(in the rows, 128 means zero)
Each name stands for a flat space through zero: a line, a plane or more. A row that begins with a name and a colon came from that space; any other row is followed by the name of the space it lies nearest, among the names in its block.
td-ht: [122, 147, 117, 109, 147, 122, 127, 145, 111, 135, 129, 94, 106, 143, 126, 93, 140, 118, 121, 128, 139, 150, 121, 133, 120, 122, 135, 134, 127, 131, 106, 127]
td-ht: [134, 122, 131, 124, 110, 129, 131, 126, 119, 120, 121, 143, 148, 124, 118, 141, 124, 134, 127, 113, 131, 135, 140, 121, 133, 135, 120, 123, 136, 135, 143, 122]
tc-mg: [128, 118, 114, 133, 118, 136, 135, 155, 121, 134, 132, 99, 105, 142, 142, 98, 129, 129, 141, 104, 134, 133, 130, 134, 136, 122, 119, 124, 145, 145, 138, 133]
td-ht: [124, 140, 124, 119, 136, 122, 135, 142, 113, 128, 121, 129, 129, 123, 111, 110, 135, 115, 116, 129, 130, 131, 132, 121, 134, 131, 124, 115, 128, 116, 119, 132]
tc-mg: [112, 139, 124, 150, 95, 127, 138, 160, 123, 153, 136, 119, 109, 136, 143, 120, 155, 102, 149, 100, 134, 133, 118, 156, 132, 138, 119, 99, 136, 143, 132, 130]
td-ht: [139, 135, 124, 117, 152, 136, 116, 136, 136, 130, 132, 99, 111, 152, 146, 108, 123, 137, 123, 139, 125, 134, 117, 119, 110, 112, 133, 143, 128, 138, 93, 130]
dl-ch: [110, 126, 111, 138, 115, 131, 149, 148, 103, 126, 121, 132, 123, 120, 113, 98, 142, 102, 135, 112, 138, 133, 134, 139, 150, 139, 121, 106, 135, 121, 163, 135]
mp-fj: [140, 126, 127, 123, 126, 131, 129, 142, 124, 121, 119, 132, 135, 127, 121, 115, 123, 132, 119, 122, 123, 122, 138, 107, 134, 126, 113, 120, 138, 131, 121, 130]
mp-fj: [125, 120, 133, 136, 134, 122, 127, 116, 143, 132, 135, 131, 121, 116, 132, 141, 123, 133, 131, 139, 121, 109, 126, 133, 132, 125, 132, 133, 121, 115, 130, 133]
tc-mg: [134, 123, 134, 117, 133, 116, 126, 129, 130, 131, 131, 118, 122, 120, 122, 129, 120, 143, 120, 125, 126, 119, 137, 121, 133, 123, 123, 133, 131, 123, 118, 129]
mp-fj: [110, 156, 132, 117, 126, 117, 127, 126, 114, 145, 137, 118, 125, 143, 130, 147, 150, 111, 133, 124, 142, 165, 111, 159, 107, 137, 149, 124, 115, 133, 113, 121]
tc-mg: [122, 136, 138, 128, 118, 115, 118, 105, 134, 133, 130, 135, 133, 118, 127, 146, 138, 125, 130, 131, 134, 132, 122, 141, 123, 136, 134, 145, 119, 132, 132, 108]
gt-nm: [116, 138, 107, 116, 140, 137, 135, 142, 102, 126, 127, 100, 112, 150, 128, 91, 138, 113, 133, 121, 146, 163, 121, 142, 123, 127, 140, 132, 130, 137, 135, 129]
gd-pr: [133, 134, 123, 135, 135, 145, 131, 122, 123, 104, 106, 170, 160, 120, 110, 115, 127, 109, 114, 149, 121, 121, 131, 101, 131, 135, 121, 118, 124, 117, 136, 128]
gt-nm: [135, 127, 130, 117, 130, 124, 122, 130, 128, 131, 131, 112, 122, 135, 133, 128, 124, 141, 126, 121, 130, 135, 130, 126, 123, 123, 128, 137, 132, 137, 117, 124]
gt-nm: [134, 147, 145, 105, 127, 104, 117, 131, 127, 144, 134, 114, 127, 130, 124, 149, 134, 140, 115, 121, 130, 139, 128, 128, 114, 127, 128, 130, 126, 133, 88, 118]
td-ht: [106, 145, 123, 127, 137, 112, 132, 134, 119, 143, 134, 112, 104, 121, 122, 111, 149, 105, 129, 132, 137, 133, 117, 151, 131, 132, 138, 126, 118, 115, 123, 128]
td-ht: [121, 153, 126, 102, 124, 111, 132, 146, 95, 133, 121, 117, 130, 129, 104, 111, 147, 114, 115, 110, 145, 159, 134, 131, 128, 137, 126, 119, 132, 131, 116, 117]
gd-pr: [130, 111, 112, 146, 117, 155, 138, 151, 128, 129, 134, 112, 115, 155, 154, 114, 123, 130, 151, 110, 128, 135, 124, 136, 128, 122, 125, 115, 142, 148, 145, 144]
td-ht: [110, 145, 139, 146, 148, 114, 129, 123, 152, 150, 142, 139, 113, 114, 133, 148, 141, 108, 126, 163, 112, 98, 108, 145, 122, 127, 141, 112, 102, 93, 98, 146]
gt-nm: [132, 114, 123, 146, 132, 140, 131, 131, 142, 122, 126, 136, 124, 122, 135, 116, 120, 128, 131, 137, 117, 102, 129, 118, 138, 123, 120, 124, 130, 121, 137, 138]
mp-fj: [138, 124, 119, 123, 141, 137, 132, 154, 125, 127, 126, 109, 114, 140, 132, 97, 120, 134, 122, 125, 122, 122, 133, 111, 132, 116, 118, 120, 139, 129, 112, 142]
gt-nm: [148, 115, 149, 113, 105, 119, 114, 99, 135, 120, 127, 141, 157, 123, 126, 179, 111, 165, 126, 111, 130, 137, 143, 120, 121, 132, 125, 149, 134, 147, 135, 106]
tc-mg: [127, 126, 139, 99, 135, 104, 120, 100, 120, 127, 133, 118, 132, 117, 112, 154, 120, 151, 119, 126, 139, 144, 136, 136, 125, 129, 142, 155, 121, 123, 130, 113]
tc-mg: [138, 115, 121, 101, 157, 131, 140, 143, 110, 116, 127, 112, 128, 136, 112, 120, 103, 152, 113, 128, 125, 135, 146, 107, 132, 114, 131, 119, 135, 111, 118, 153]
td-ht: [103, 134, 123, 129, 114, 113, 133, 122, 113, 141, 137, 111, 109, 123, 126, 126, 148, 113, 143, 113, 149, 149, 121, 168, 133, 139, 141, 137, 123, 131, 154, 116]
gd-pr: [126, 114, 130, 133, 129, 125, 122, 95, 138, 115, 124, 144, 137, 106, 121, 134, 121, 133, 129, 141, 130, 115, 131, 128, 138, 131, 132, 154, 121, 121, 156, 114]
tc-mg: [119, 151, 123, 134, 126, 129, 133, 155, 119, 140, 126, 125, 120, 138, 130, 107, 150, 100, 127, 126, 129, 135, 118, 134, 123, 132, 124, 104, 127, 129, 109, 133]
tc-mg: [137, 109, 128, 124, 145, 144, 127, 93, 132, 101, 122, 153, 157, 127, 121, 153, 103, 147, 124, 150, 124, 130, 134, 114, 124, 125, 142, 145, 120, 118, 149, 131]
mp-fj: [132, 116, 134, 138, 117, 127, 129, 123, 138, 125, 127, 144, 136, 115, 126, 140, 122, 134, 129, 127, 121, 109, 135, 122, 138, 130, 119, 124, 131, 124, 139, 129]
dl-ch: [120, 144, 148, 172, 81, 125, 116, 124, 163, 157, 139, 153, 128, 124, 162, 165, 157, 104, 152, 122, 119, 108, 104, 155, 117, 143, 119, 115, 122, 149, 121, 111]
gd-pr: [127, 98, 123, 135, 157, 129, 139, 136, 146, 136, 147, 101, 94, 125, 140, 127, 103, 152, 133, 140, 113, 95, 131, 130, 141, 106, 134, 124, 127, 101, 125, 165]
gd-pr: [130, 108, 113, 121, 132, 134, 149, 149, 104, 113, 118, 128, 131, 120, 105, 102, 115, 132, 122, 114, 129, 124, 152, 111, 154, 126, 116, 109, 142, 113, 154, 147]
dl-ch: [142, 135, 145, 117, 131, 115, 105, 111, 148, 136, 135, 117, 127, 130, 140, 149, 124, 148, 121, 134, 125, 126, 122, 123, 111, 122, 130, 153, 124, 140, 95, 111]
gd-pr: [127, 131, 128, 106, 144, 113, 139, 137, 107, 121, 119, 135, 137, 110, 93, 119, 124, 128, 105, 131, 127, 125, 146, 111, 142, 129, 123, 113, 128, 101, 122, 138]
dl-ch: [132, 125, 130, 130, 121, 133, 129, 136, 130, 133, 133, 123, 127, 141, 139, 139, 125, 136, 135, 118, 126, 134, 127, 131, 122, 126, 128, 120, 133, 138, 123, 133]
gt-nm: [135, 98, 148, 135, 122, 114, 122, 102, 159, 137, 147, 129, 124, 111, 140, 184, 104, 167, 137, 128, 115, 98, 135, 136, 133, 121, 132, 140, 125, 119, 134, 134]
gt-nm: [146, 135, 130, 99, 138, 134, 138, 159, 105, 123, 122, 126, 149, 152, 115, 138, 114, 145, 109, 115, 123, 151, 144, 100, 116, 122, 123, 96, 139, 128, 93, 149]
dl-ch: [136, 121, 135, 137, 123, 130, 122, 126, 146, 132, 133, 128, 126, 129, 141, 139, 122, 139, 132, 129, 119, 113, 126, 124, 125, 123, 123, 130, 130, 133, 120, 129]
tc-mg: [120, 139, 128, 144, 116, 132, 137, 150, 127, 140, 129, 138, 127, 132, 132, 128, 143, 107, 133, 123, 123, 124, 122, 135, 128, 134, 122, 97, 128, 125, 120, 139]
dl-ch: [118, 134, 127, 134, 113, 124, 136, 141, 120, 140, 133, 125, 122, 131, 130, 132, 141, 116, 137, 113, 133, 136, 125, 145, 130, 135, 128, 111, 130, 131, 132, 131]
mp-fj: [131, 124, 135, 138, 136, 126, 116, 104, 151, 124, 127, 141, 130, 112, 131, 133, 124, 129, 125, 151, 120, 104, 123, 122, 129, 126, 129, 148, 118, 120, 128, 119]
mp-fj: [125, 119, 109, 100, 176, 128, 130, 124, 113, 117, 131, 84, 100, 136, 120, 87, 113, 142, 118, 143, 138, 142, 130, 127, 130, 110, 147, 158, 124, 114, 128, 137]
dl-ch: [124, 142, 153, 141, 112, 106, 114, 120, 158, 160, 147, 128, 116, 122, 149, 172, 142, 130, 136, 130, 119, 111, 112, 149, 114, 131, 130, 126, 117, 131, 95, 121]
dl-ch: [119, 127, 128, 98, 173, 106, 138, 124, 114, 127, 134, 112, 116, 114, 99, 129, 115, 140, 107, 149, 127, 126, 138, 126, 135, 118, 145, 128, 114, 85, 112, 150]
gt-nm: [124, 134, 140, 110, 125, 111, 130, 122, 118, 138, 136, 125, 135, 130, 120, 166, 128, 140, 126, 119, 133, 148, 131, 141, 119, 132, 140, 123, 123, 124, 117, 129]
gd-pr: [130, 149, 129, 123, 143, 135, 130, 123, 118, 108, 105, 173, 165, 118, 100, 122, 133, 104, 104, 156, 121, 127, 130, 99, 125, 137, 125, 113, 117, 108, 117, 127]
mp-fj: [128, 139, 121, 150, 105, 149, 132, 163, 129, 142, 131, 122, 121, 159, 157, 118, 144, 110, 146, 109, 126, 139, 114, 137, 116, 130, 119, 100, 139, 155, 117, 135]
gd-pr: [124, 141, 142, 125, 144, 118, 111, 57, 136, 95, 103, 198, 180, 82, 89, 149, 130, 109, 102, 181, 128, 115, 127, 109, 129, 146, 139, 164, 97, 99, 149, 94]
td-ht: [124, 149, 108, 97, 159, 128, 137, 161, 92, 123, 119, 97, 113, 145, 108, 70, 137, 112, 109, 128, 140, 158, 130, 117, 127, 121, 131, 120, 132, 122, 106, 137]
dl-ch: [125, 115, 123, 138, 123, 128, 137, 141, 128, 130, 129, 125, 117, 118, 126, 114, 126, 127, 132, 120, 125, 111, 135, 127, 146, 127, 118, 118, 135, 121, 142, 138]
mp-fj: [119, 138, 132, 108, 132, 112, 130, 119, 111, 131, 130, 124, 133, 124, 111, 143, 133, 128, 122, 125, 139, 150, 131, 140, 124, 134, 141, 130, 121, 120, 127, 124]
gt-nm: [125, 114, 91, 146, 137, 164, 130, 137, 123, 107, 117, 107, 106, 145, 145, 48, 129, 109, 143, 131, 138, 132, 119, 125, 139, 120, 124, 152, 139, 148, 168, 123]
gd-pr: [130, 128, 130, 128, 126, 125, 125, 121, 130, 123, 123, 137, 135, 119, 122, 127, 128, 127, 123, 132, 128, 123, 131, 122, 131, 131, 124, 134, 127, 126, 132, 121]
[132, 111, 139, 141, 111, 128, 126, 102, 142, 120, 127, 158, 149, 110, 126, 164, 118, 139, 134, 130, 122, 112, 135, 127, 135, 135, 126, 133, 126, 125, 154, 122] -> gt-nm
[135, 153, 127, 126, 125, 139, 130, 147, 115, 120, 109, 154, 154, 136, 116, 114, 140, 104, 113, 132, 124, 138, 128, 105, 120, 136, 116, 103, 130, 131, 108, 126] -> gd-pr
[141, 151, 144, 107, 132, 122, 120, 135, 125, 133, 126, 133, 147, 142, 124, 154, 128, 137, 111, 129, 123, 144, 128, 113, 105, 127, 128, 116, 126, 133, 81, 127] -> td-ht
[126, 144, 131, 123, 136, 123, 122, 125, 128, 129, 124, 132, 130, 126, 123, 123, 137, 117, 119, 139, 129, 130, 122, 126, 121, 130, 130, 131, 121, 124, 112, 121] -> tc-mg
[130, 120, 119, 158, 109, 148, 117, 120, 148, 123, 125, 130, 121, 133, 156, 104, 135, 116, 148, 128, 129, 118, 115, 133, 129, 130, 120, 149, 133, 155, 153, 109] -> tc-mg
[121, 137, 126, 142, 112, 136, 129, 128, 127, 129, 124, 144, 137, 132, 133, 131, 141, 109, 137, 125, 131, 135, 120, 137, 124, 138, 128, 120, 126, 137, 139, 121] -> dl-ch
[127, 130, 126, 128, 133, 131, 133, 136, 125, 128, 127, 130, 128, 130, 125, 125, 128, 124, 126, 130, 125, 127, 128, 125, 129, 127, 128, 117, 128, 122, 124, 137] -> gt-nm
[134, 101, 142, 143, 104, 118, 130, 121, 148, 135, 138, 138, 128, 108, 134, 163, 114, 152, 138, 113, 117, 97, 141, 130, 144, 128, 116, 123, 135, 125, 144, 132] -> tc-mg
[125, 151, 132, 120, 136, 128, 128, 129, 120, 128, 122, 142, 144, 135, 119, 136, 138, 113, 118, 140, 128, 143, 121, 125, 114, 134, 135, 116, 118, 122, 107, 128] -> gd-pr
[120, 130, 127, 150, 117, 138, 125, 121, 142, 136, 135, 131, 122, 137, 150, 138, 138, 116, 146, 131, 128, 128, 111, 148, 119, 131, 135, 129, 122, 139, 136, 125] -> mp-fj
[142, 108, 123, 110, 148, 131, 129, 127, 125, 115, 127, 111, 125, 129, 122, 117, 103, 157, 119, 129, 125, 124, 143, 108, 135, 114, 126, 142, 136, 123, 129, 137] -> tc-mg
[134, 114, 139, 125, 127, 117, 121, 116, 143, 136, 141, 116, 120, 124, 137, 155, 115, 154, 132, 124, 124, 119, 131, 134, 127, 121, 131, 141, 128, 129, 123, 128] -> gt-nm
[142, 161, 131, 125, 139, 134, 111, 150, 138, 134, 119, 124, 126, 145, 140, 98, 142, 112, 111, 143, 118, 125, 113, 103, 108, 122, 115, 124, 128, 141, 70, 121] -> mp-fj
[128, 128, 120, 113, 139, 140, 131, 129, 113, 124, 132, 110, 128, 155, 135, 133, 121, 138, 133, 123, 137, 162, 125, 136, 112, 123, 145, 132, 128, 138, 128, 134] -> td-ht
[128, 111, 122, 140, 130, 141, 143, 143, 129, 128, 133, 131, 125, 134, 134, 134, 117, 133, 136, 125, 118, 117, 132, 127, 135, 123, 127, 104, 133, 118, 137, 155] -> dl-ch
[118, 148, 119, 125, 128, 130, 129, 143, 114, 134, 126, 114, 118, 142, 131, 103, 147, 106, 130, 123, 139, 150, 117, 139, 120, 132, 132, 125, 127, 138, 120, 123] -> tc-mg
[148, 131, 133, 115, 136, 137, 110, 126, 139, 129, 133, 104, 125, 158, 152, 135, 117, 152, 128, 127, 127, 145, 120, 119, 102, 115, 133, 148, 133, 155, 96, 121] -> td-ht
[150, 100, 125, 122, 134, 141, 131, 145, 135, 124, 135, 106, 120, 146, 143, 130, 98, 166, 131, 114, 118, 121, 141, 110, 129, 109, 120, 125, 146, 137, 121, 148] -> dl-ch
[128, 138, 132, 152, 113, 146, 122, 115, 142, 125, 124, 160, 149, 137, 144, 147, 138, 110, 139, 139, 123, 130, 112, 132, 113, 137, 131, 124, 120, 141, 132, 119] -> dl-ch
[141, 145, 132, 121, 156, 123, 113, 131, 142, 124, 118, 131, 126, 118, 121, 97, 129, 122, 101, 158, 115, 102, 125, 95, 125, 118, 117, 137, 122, 116, 85, 124] -> tc-mg
[150, 132, 108, 107, 157, 146, 127, 172, 114, 116, 115, 93, 112, 154, 129, 56, 118, 133, 108, 127, 124, 132, 135, 87, 127, 107, 110, 125, 148, 138, 94, 140] -> mp-fj
[131, 129, 128, 135, 112, 134, 125, 133, 130, 131, 128, 128, 130, 136, 139, 130, 132, 127, 136, 117, 129, 133, 126, 131, 124, 131, 123, 126, 134, 144, 131, 122] -> dl-ch
[144, 130, 149, 122, 120, 134, 124, 116, 136, 126, 130, 155, 165, 143, 133, 194, 113, 151, 125, 129, 117, 140, 130, 118, 104, 130, 134, 114, 124, 134, 107, 133] -> td-ht
